Below are the code and all the weights of a small trained network. Each question names an input and a class and asks about switching units off, where a switched-off unit gives its printed mean instead of its output.

import numpy as np


def w(rows, s, z=0):
    codes = np.array(rows[::2]) - 128.0
    scale = np.full(codes.shape[1], s)
    scale[-1] = z or s
    return codes * scale


def f(y):
    return np.maximum(y, 0)


def log_softmax(a):
    a = a - a.max(-1, keepdims=True)
    return a - np.log(np.exp(a).sum(-1, keepdims=True))


def net(x, mask):
    res = np.array(x, float).reshape(1, 6) / 4 @ E
    y = f(res @ A[0][:, :-1].T + A[0][:, -1])
    res = res + np.where(mask, y, B[0][:, -1]) @ B[0][:, :-1]
    return log_softmax(res[-1] @ U[:, :-1].T + U[:, -1])


A, B = {}, {}
E = w([
[163,26,123,161,188,58,120,255,83,143],'x0',
[163,124,66,233,99,210,109,170,67,104],'x1',
[191,36,114,164,151,110,42,167,201,101],'x2',
[153,123,152,123,10,121,68,150,142,134],'x3',
[131,165,16,32,90,148,237,138,162,248],'x4',
[13,50,129,111,46,137,91,99,84,184],'x5',
],0.01)
A[0] = w([
[157,101,124,160,116,116,105,161,99,117,107],'n0',
[136,140,144,145,90,170,131,89,125,162,99],'n1',
[97,169,213,123,87,132,77,69,118,37,89],'n2',
[164,113,77,154,173,70,154,184,123,99,76],'n3',
[146,191,139,34,154,69,236,71,167,144,225],'n4',
[75,9,134,136,95,134,82,121,143,192,169],'n5',
[151,178,47,66,159,115,223,87,185,181,169],'n6',
[164,148,148,221,181,133,73,131,114,14,255],'n7',
[182,115,135,75,58,113,76,204,167,149,127],'n8',
[132,148,112,62,197,121,139,119,188,125,33],'n9',
[167,103,122,179,65,110,97,169,185,105,155],'n10',
[164,112,122,50,150,97,196,108,170,141,28],'n11',
[78,219,34,141,31,169,222,111,103,200,139],'n12',
],0.011,0.0033)
B[0] = w([
[158,117,80,150,159,61,115,156,141,133,176],'n0',
[108,118,127,86,99,145,129,101,114,60,160],'n1',
[64,183,207,137,84,109,176,17,129,102,199],'n2',
[166,121,106,195,163,130,142,194,128,174,188],'n3',
[55,136,181,136,107,182,48,169,191,235,226],'n4',
[57,132,56,61,121,8,64,197,70,7,202],'n5',
[102,165,96,156,135,212,48,170,169,163,228],'n6',
[167,97,215,241,183,175,198,107,130,81,247],'n7',
[147,134,14,162,93,67,172,58,165,240,182],'n8',
[91,154,181,238,88,143,90,163,203,113,167],'n9',
[173,134,75,219,101,105,143,67,131,128,189],'n10',
[111,102,145,127,100,115,75,210,175,128,177],'n11',
[227,147,82,2,105,232,133,120,61,97,250],'n12',
],0.0087,0.022)
U = w([
[79,155,122,137,116,151,63,192,211,185,159],'0',
[160,156,77,46,105,212,135,145,75,144,135],'1',
[35,74,109,100,119,32,83,177,82,88,247],'2',
[200,87,170,215,254,116,168,211,131,122,35],'3',
[109,143,218,187,122,125,140,57,144,58,69],'4',
[49,162,244,61,76,63,155,111,116,209,125],'5',
[172,106,55,183,80,45,128,136,157,164,93],'6',
],0.0095,0.0016)

Each question gives the input, the list of numbers given to net, and the class t.
The units are the neurons (one row each of A and B). Each row of codes is followed by its name. A weight is (code - 128) times the scale printed after its matrix; where a second scale follows, it is the last column's (A, B and U).
mask holds one flag per neuron, in row order. A switched-off neuron (its flag False) gives its mean, the last column of its row in B, instead of its output. The means were averaged over made-up inputs and are rounded, as every weight is.
A unit's drop is (log p(t) with every unit on - log p(t) with that unit switched off) / (log p(t) with every unit on - log p(t) with every unit switched off).
The circuit of an input: a set's keep is (log p(t) with only the set's units on - log p(t) with every unit switched off) / (log p(t) with every unit on - log p(t) with every unit switched off). Starting from the 12 units with the biggest drops (on a tie, the unit counted first), units are removed one at a time, each time the one whose removal leaves the highest keep (on an exact tie, the one counted first), for as long as the keep stays at least 0.8.
units of the circuit, in order: the units of the circuit, biggest drop first
unit that matters most: the unit with the biggest drop
top k neurons: the k neurons with the biggest drops, biggest first
drop when u is switched off: that unit's drop, to one decimal
input [-1,-7,8,5,-3,2], class 6: top 2 neurons : [n8, n10]
input [-1,-7,-7,8,-7,-1], class 5: unit that matters most : n7
input [4,5,-1,6,4,0], class 6: top 4 neurons : [n8, n10, n6, n0]
input [-5,-6,-7,5,-8,1], class 5: units of the circuit, in order : [n7, n10]
input [6,5,-1,2,7,-6], class 1: top 4 neurons : [n12, n7, n4, n9]
input [-1,1,6,4,-3,5], class 2: top 2 neurons : [n5, n3]
input [-7,7,5,-8,-1,1], class 4: top 2 neurons : [n3, n0]
input [7,-8,3,6,-6,1], class 6: top 2 neurons : [n8, n10]
input [6,8,1,7,8,0], class 6: top 3 neurons : [n8, n10, n0]
input [6,-4,-8,-8,-7,6], class 2: top 3 neurons : [n7, n4, n5]
input [0,-6,-8,-4,-4,-1], class 5: top 2 neurons : [n2, n3]
input [8,6,0,-3,7,2], class 1: top 2 neurons : [n7, n12]
input [-6,4,3,-4,0,-1], class 4: top 2 neurons : [n12, n3]
input [7,-3,0,-3,3,-1], class 0: units of the circuit, in order : [n7]
input [-1,-3,-5,-3,2,8], class 1: drop when n12 is switched off : 1.3
input [0,-4,7,-2,4,5], class 2: drop when n5 is switched off : 0.9
input [6,-6,-8,-2,8,-5], class 0: drop when n5 is switched off : 0.0
input [-5,-2,-7,-5,0,7], class 1: drop when n12 is switched off : 3.9
input [0,6,8,6,-1,-1], class 6: top 2 neurons : [n8, n10]
input [-7,1,2,6,1,6], class 1: units of the circuit, in order : [n12]
